Below is a small trained network, with its code and all its weights. Each question gives an input and a target symbol and asks what happens when units are switched off, that is, made to give their printed mean instead of their output.

import numpy as np


def w(rows, s, z=0):
    codes = np.array(rows[::2]) - 128.0
    scale = np.full(codes.shape[1], s)
    scale[-1] = z or s
    return codes * scale


def f(y):
    return np.maximum(y, 0)


def softmax(a):
    e = np.exp(a - a.max(-1, keepdims=True))
    return e / e.sum(-1, keepdims=True)


def log_softmax(a):
    a = a - a.max(-1, keepdims=True)
    return a - np.log(np.exp(a).sum(-1, keepdims=True))


def net(x, mask):
    ids = ['ΘΞΠΣΨΩαβγδημτ'.index(c) for c in x.split()]
    T = len(ids)
    res = E[ids] + P[:T]
    u = 0
    for l in range(3):
        q, k, v = (res @ M[l].T for M in (Q, K, V))
        z = softmax(np.where(np.tri(T) > 0, q @ k.T / 2**0.5, -1e9)) @ v
        res = res + np.where(mask[u], z, O[l][:, -1]) @ O[l][:, :-1]
        u += 1
        y = f(res @ A[l][:, :-1].T + A[l][:, -1])
        res = res + np.where(mask[u : u + 4], y, B[l][:, -1]) @ B[l][:, :-1]
        u += 4
    return log_softmax(res[-1] @ U[:, :-1].T + U[:, -1])


Q, K, V, O, A, B = {}, {}, {}, {}, {}, {}
E = w([
[89,10,60,184],'Θ',
[87,130,150,142],'Ξ',
[70,142,125,141],'Π',
[127,48,142,151],'Σ',
[60,160,143,110],'Ψ',
[213,86,101,36],'Ω',
[106,189,156,204],'α',
[222,157,145,112],'β',
[111,215,93,140],'γ',
[45,252,85,36],'δ',
[49,60,42,64],'η',
[154,86,139,235],'μ',
[149,231,38,222],'τ',
],0.015)
P = w([
[77,103,161,65],'0',
[171,28,134,167],'1',
[134,100,150,118],'2',
[115,69,78,155],'3',
[57,254,156,52],'4',
[149,88,126,135],'5',
[93,170,161,59],'6',
],0.0078)
Q[0] = w([
[174,21,2,73],'0.h1',
[38,192,56,124],'0.h1',
],0.0055)
K[0] = w([
[95,127,173,40],'0.h1',
[43,4,97,234],'0.h1',
],0.0032)
V[0] = w([
[86,203,119,244],'0.h1',
[76,217,38,255],'0.h1',
],0.0069)
O[0] = w([
[161,172,216,113,2],'0.h1',
[222,64,253,72,24],'0.h1',
],0.0063,0.0044)
A[0] = w([
[48,178,94,196,94],'0.n1',
[176,185,94,169,54],'0.n2',
[255,123,92,144,218],'0.n3',
[135,115,49,163,253],'0.n4',
],0.0088,0.0025)
B[0] = w([
[103,178,87,234,187],'0.n1',
[255,70,132,98,151],'0.n2',
[54,178,113,69,198],'0.n3',
[140,228,140,120,254],'0.n4',
],0.0065,0.0089)
Q[1] = w([
[175,129,39,31],'1.h1',
[255,132,158,82],'1.h1',
],0.0059)
K[1] = w([
[254,175,132,161],'1.h1',
[148,189,15,116],'1.h1',
],0.0054)
V[1] = w([
[248,194,255,166],'1.h1',
[73,231,84,210],'1.h1',
],0.0061)
O[1] = w([
[172,187,151,241,38],'1.h1',
[58,254,118,194,254],'1.h1',
],0.0076,0.0075)
A[1] = w([
[127,254,8,125,197],'1.n1',
[144,129,159,49,250],'1.n2',
[68,190,177,135,66],'1.n3',
[56,115,158,102,158],'1.n4',
],0.0091,0.0019)
B[1] = w([
[73,194,232,20,254],'1.n1',
[21,127,46,253,139],'1.n2',
[120,102,14,194,157],'1.n3',
[120,32,62,177,145],'1.n4',
],0.0064,0.026)
Q[2] = w([
[140,70,199,147],'2.h1',
[101,204,50,254],'2.h1',
],0.0052)
K[2] = w([
[110,28,67,134],'2.h1',
[215,147,2,44],'2.h1',
],0.0078)
V[2] = w([
[208,253,96,117],'2.h1',
[73,55,112,102],'2.h1',
],0.0068)
O[2] = w([
[111,232,170,254,255],'2.h1',
[8,89,68,199,112],'2.h1',
],0.0077,0.0093)
A[2] = w([
[108,235,87,157,7],'2.n1',
[192,224,75,107,251],'2.n2',
[79,176,183,172,108],'2.n3',
[175,158,254,24,125],'2.n4',
],0.0066,0.0025)
B[2] = w([
[217,94,103,207,251],'2.n1',
[88,179,246,176,207],'2.n2',
[222,2,15,47,228],'2.n3',
[153,57,186,156,196],'2.n4',
],0.007,0.019)
U = w([
[89,81,125,149,184],'Θ',
[84,120,138,156,27],'Ξ',
[112,116,129,130,9],'Π',
[59,146,141,123,82],'Σ',
[25,127,206,167,48],'Ψ',
[122,180,46,163,107],'Ω',
[211,142,144,120,126],'α',
[76,167,155,172,173],'β',
[117,117,135,132,50],'γ',
[110,181,149,1,176],'δ',
[105,150,166,82,134],'η',
[73,139,202,129,255],'μ',
[139,74,141,168,100],'τ',
],0.0077,0.0041)

Each question gives the input, a string of symbols that net reads in full, and the target symbol t.
The units are the heads (2 rows each of Q, K, V and O) and the neurons (one row each of A and B). Each row of codes is followed by its name. A weight is (code - 128) times the scale printed after its matrix; where a second scale follows, it is the last column's (O, A, B and U).
mask holds one flag per unit, layer by layer, with each layer's heads first. A switched-off unit (its flag False) gives its mean, the last column of its rows in O or B, instead of its output. The means were averaged over made-up inputs and are rounded, as every weight is.
A unit's drop is (log p(t) with every unit on - log p(t) with that unit switched off) / (log p(t) with every unit on - log p(t) with every unit switched off).
The circuit of an input: a set's keep is (log p(t) with only the set's units on - log p(t) with every unit switched off) / (log p(t) with every unit on - log p(t) with every unit switched off). Starting from the 12 units with the biggest drops (on a tie, the unit counted first), units are removed one at a time, each time the one whose removal leaves the highest keep (on an exact tie, the one counted first), for as long as the keep stays at least 0.8.
circuit, biggest first: the units of the circuit, biggest drop first
unit that matters most: the unit with the biggest drop
k most important neurons: the k neurons with the biggest drops, biggest first
top k neurons in layer l: the k neurons of layer l with the biggest drops, biggest first
input Ω Ω τ Ω, target α: top 2 neurons in layer 0 -> [0.n4; 0.n2]
input Ω μ Ξ Ξ, target Ω: unit that matters most -> 0.h1
input Θ Σ Θ, target Θ: circuit, biggest first -> [1.h1; 2.h1]
input Θ Θ Θ Ω, target δ: circuit, biggest first -> [2.n1; 1.h1]
input Ω Ω Θ Ω, target δ: circuit, biggest first -> [1.n1; 0.h1; 1.h1]
input Θ Ω Θ Θ α, target Ω: circuit, biggest first -> [1.n3; 0.n1]
input Ω Ω τ Θ, target Ω: 2 most important neurons -> [2.n3; 2.n1]
input τ τ Θ, target τ: circuit, biggest first -> [0.h1; 1.n1]
input η Ω τ Σ Π, target Ω: 3 most important neurons -> [1.n3; 2.n4; 2.n3]
input Θ Θ Ψ, target Θ: 2 most important neurons -> [1.n1; 0.n4]
input Ω β β Ω δ, target Ω: 4 most important neurons -> [1.n3; 2.n1; 2.n3; 0.n1]
input Ω β Ω μ β μ, target Ω: top 2 neurons in layer 2 -> [2.n3; 2.n4]
input Ω Θ Θ β η Ω δ, target Ω: 2 most important neurons -> [1.n3; 2.n1]
input Θ δ Θ, target Θ: 4 most important neurons -> [1.n1; 2.n2; 1.n4; 0.n1]
input Ω τ Ω β, target α: top 3 neurons in layer 0 -> [0.n4; 0.n2; 0.n1]
input Ω Ω Θ Ψ, target Ω: top 2 neurons in layer 0 -> [0.n4; 0.n1]
input Ω β Ω τ μ Ξ, target Ω: 2 most important neurons -> [1.n1; 2.n4]
input Ω Ω Ξ Ω Θ τ Ψ, target Ω: unit that matters most -> 1.n3
input Ω Ω μ, target Ω: top 3 neurons in layer 2 -> [2.n3; 2.n1; 2.n4]
input Θ α Θ τ β, target α: top neuron in layer 2 -> [2.n3]
input Θ α Ξ, target Θ: 3 most important neurons -> [1.n1; 2.n2; 0.n4]
input τ Ω γ, target α: top 2 neurons in layer 1 -> [1.n4; 1.n3]
input Ω η Θ Ω Ψ Θ Π, target Ω: top 2 neurons in layer 2 -> [2.n2; 2.n4]
input Ω β γ Σ, target Ω: top 2 neurons in layer 2 -> [2.n4; 2.n2]
input α Ω τ δ, target α: top 2 neurons in layer 2 -> [2.n3; 2.n1]
input Ω μ β Σ, target Ω: top 2 neurons in layer 0 -> [0.n1; 0.n4]
